Below are the code and all the weights of a small trained network. Each question names an input and a target symbol and asks about switching units off, where a switched-off unit gives its printed mean instead of its output.

import numpy as np


def w(rows, s, z=0):
    codes = np.array(rows[::2]) - 128.0
    scale = np.full(codes.shape[1], s)
    scale[-1] = z or s
    return codes * scale


def norm(h):
    return h / np.sqrt((h * h).mean(-1, keepdims=True) + 1e-5)


def f(y):
    return y / 2 * (1 + np.tanh(0.7978845608 * (y + 0.044715 * y**3)))


def softmax(a):
    e = np.exp(a - a.max(-1, keepdims=True))
    return e / e.sum(-1, keepdims=True)


def log_softmax(a):
    a = a - a.max(-1, keepdims=True)
    return a - np.log(np.exp(a).sum(-1, keepdims=True))


def net(x, mask):
    ids = ['ΓΛΞΦΨζηπτ'.index(c) for c in x.split()]
    T = len(ids)
    res = E[ids] + P[:T]
    q, k, v = (norm(res) @ M[0].T for M in (Q, K, V))
    z = softmax(np.where(np.tri(T) > 0, q @ k.T / 4**0.5, -1e9)) @ v
    res = res + np.where(mask[0], z, O[0][:, -1]) @ O[0][:, :-1]
    y = f(norm(res) @ A[0][:, :-1].T + A[0][:, -1])
    res = res + np.where(mask[1:25], y, B[0][:, -1]) @ B[0][:, :-1]
    return log_softmax(norm(res)[-1] @ U[:, :-1].T + U[:, -1])


Q, K, V, O, A, B = {}, {}, {}, {}, {}, {}
E = w([
[117,159,179,65],'Γ',
[179,128,146,118],'Λ',
[193,128,135,123],'Ξ',
[146,128,87,149],'Φ',
[254,130,115,134],'Ψ',
[99,172,152,190],'ζ',
[232,80,79,197],'η',
[173,205,126,154],'π',
[79,162,122,127],'τ',
],0.022)
P = w([
[1,91,34,125],'0',
[214,196,161,88],'1',
[208,208,143,93],'2',
[181,228,160,94],'3',
[194,218,138,102],'4',
[177,227,153,107],'5',
[176,220,147,110],'6',
[154,221,156,111],'7',
[131,226,159,127],'8',
[144,217,140,136],'9',
[122,219,153,155],'10',
],0.0073)
Q[0] = w([
[155,1,186,32],'head 0',
[187,51,115,140],'head 0',
[186,106,248,107],'head 0',
[142,203,165,31],'head 0',
],0.0097)
K[0] = w([
[254,224,254,124],'head 0',
[212,205,134,231],'head 0',
[112,183,186,209],'head 0',
[142,166,114,177],'head 0',
],0.0091)
V[0] = w([
[225,152,52,76],'head 0',
[113,26,5,106],'head 0',
[138,159,149,193],'head 0',
[115,123,125,28],'head 0',
],0.014)
O[0] = w([
[46,140,244,212,255],'head 0',
[91,254,107,56,60],'head 0',
[162,23,126,48,199],'head 0',
[175,240,175,173,52],'head 0',
],0.0069,0.0072)
A[0] = w([
[124,137,176,222,129],'neuron 0',
[147,41,190,144,122],'neuron 1',
[176,78,121,72,119],'neuron 2',
[144,115,198,44,133],'neuron 3',
[155,64,142,123,116],'neuron 4',
[74,167,114,167,112],'neuron 5',
[135,190,43,167,113],'neuron 6',
[109,88,82,57,142],'neuron 7',
[104,83,135,87,92],'neuron 8',
[88,176,121,163,92],'neuron 9',
[5,166,150,108,123],'neuron 10',
[49,124,102,148,178],'neuron 11',
[130,121,144,126,130],'neuron 12',
[82,77,139,125,136],'neuron 13',
[120,162,177,152,150],'neuron 14',
[142,38,179,83,138],'neuron 15',
[132,137,146,110,128],'neuron 16',
[131,74,154,32,37],'neuron 17',
[134,72,153,130,106],'neuron 18',
[101,198,142,77,180],'neuron 19',
[123,54,75,72,3],'neuron 20',
[187,92,160,76,105],'neuron 21',
[124,218,160,57,153],'neuron 22',
[74,84,38,148,182],'neuron 23',
],0.014,0.0038)
B[0] = w([
[166,180,123,95,237],'neuron 0',
[40,145,81,108,254],'neuron 1',
[126,75,112,141,197],'neuron 2',
[104,105,109,121,157],'neuron 3',
[88,122,173,201,200],'neuron 4',
[188,133,146,150,162],'neuron 5',
[103,170,2,176,149],'neuron 6',
[145,130,118,91,153],'neuron 7',
[168,120,140,224,130],'neuron 8',
[160,105,144,157,160],'neuron 9',
[181,51,198,136,188],'neuron 10',
[203,143,216,156,148],'neuron 11',
[99,114,139,107,138],'neuron 12',
[157,174,138,226,137],'neuron 13',
[143,140,110,71,191],'neuron 14',
[77,97,83,201,221],'neuron 15',
[104,122,115,99,131],'neuron 16',
[173,115,169,170,149],'neuron 17',
[105,155,98,149,175],'neuron 18',
[79,31,109,118,168],'neuron 19',
[184,173,165,35,161],'neuron 20',
[117,75,162,133,201],'neuron 21',
[37,45,85,98,174],'neuron 22',
[121,170,153,87,148],'neuron 23',
],0.008,0.0089)
U = w([
[12,128,148,15,198],'Γ',
[68,180,189,144,32],'Λ',
[53,205,186,118,12],'Ξ',
[202,133,113,20,250],'Φ',
[240,182,251,122,142],'Ψ',
[89,19,155,148,146],'ζ',
[166,223,88,162,106],'η',
[77,118,193,166,110],'π',
[102,168,85,92,123],'τ',
],0.012,0.0022)

Each question gives the input, a string of symbols that net reads in full, and the target symbol t.
The units are the heads (4 rows each of Q, K, V and O) and the neurons (one row each of A and B). Each row of codes is followed by its name. A weight is (code - 128) times the scale printed after its matrix; where a second scale follows, it is the last column's (O, A, B and U).
mask holds one flag per unit, heads first, then neurons. A switched-off unit (its flag False) gives its mean, the last column of its rows in O or B, instead of its output. The means were averaged over made-up inputs and are rounded, as every weight is.
A unit's drop is (log p(t) with every unit on - log p(t) with that unit switched off) / (log p(t) with every unit on - log p(t) with every unit switched off).
The circuit of an input: a set's keep is (log p(t) with only the set's units on - log p(t) with every unit switched off) / (log p(t) with every unit on - log p(t) with every unit switched off). Starting from the 12 units with the biggest drops (on a tie, the unit counted first), units are removed one at a time, each time the one whose removal leaves the highest keep (on an exact tie, the one counted first), for as long as the keep stays at least 0.8.
circuit, biggest first: the units of the circuit, biggest drop first
k most important neurons: the k neurons with the biggest drops, biggest first
drop when u is switched off: that unit's drop, to one decimal
input ζ π ζ Φ Ψ Ξ ζ Γ Ψ τ, target Φ: circuit, biggest first -> head 0; neuron 20
input τ ζ ζ Ψ π, target τ: circuit, biggest first -> head 0; neuron 22
input Φ π Ψ π Ψ Φ Φ ζ ζ, target Γ: circuit, biggest first -> head 0; neuron 22
input ζ Ψ Ψ ζ Ψ Ψ ζ Ψ Φ, target Φ: circuit, biggest first -> head 0
input Φ Ψ Ξ Γ Ψ Ψ Ξ, target Ξ: 2 most important neurons -> neuron 1; neuron 10
input Φ Φ Ψ Ψ ζ, target Γ: 2 most important neurons -> neuron 22; neuron 19
input Ψ τ Φ Ψ Φ Ψ Ψ Ψ ζ π, target Ψ: 2 most important neurons -> neuron 1; neuron 15
input τ Φ Ψ Ψ ζ ζ τ Φ ζ, target τ: 2 most important neurons -> neuron 6; neuron 22
input Ψ Γ Λ Φ π Ψ Ψ η Ψ, target π: 2 most important neurons -> neuron 1; neuron 20
input Λ Ψ Ψ Γ Φ Ψ π, target Ξ: 2 most important neurons -> neuron 22; neuron 19
input τ Φ Γ Ξ Ψ Λ ζ, target τ: drop when head 0 is switched off -> 1.6
input Ψ Γ ζ Φ η π Ψ Λ Λ Ψ π, target Ψ: drop when head 0 is switched off -> 0.6
input τ Ψ η Ψ Ψ Φ, target τ: drop when head 0 is switched off -> 0.3
input Γ Ξ Φ Λ η π Ξ Φ Λ Ψ, target π: drop when neuron 1 is switched off -> 0.2
input η Ψ η, target η: most important neuron -> neuron 0
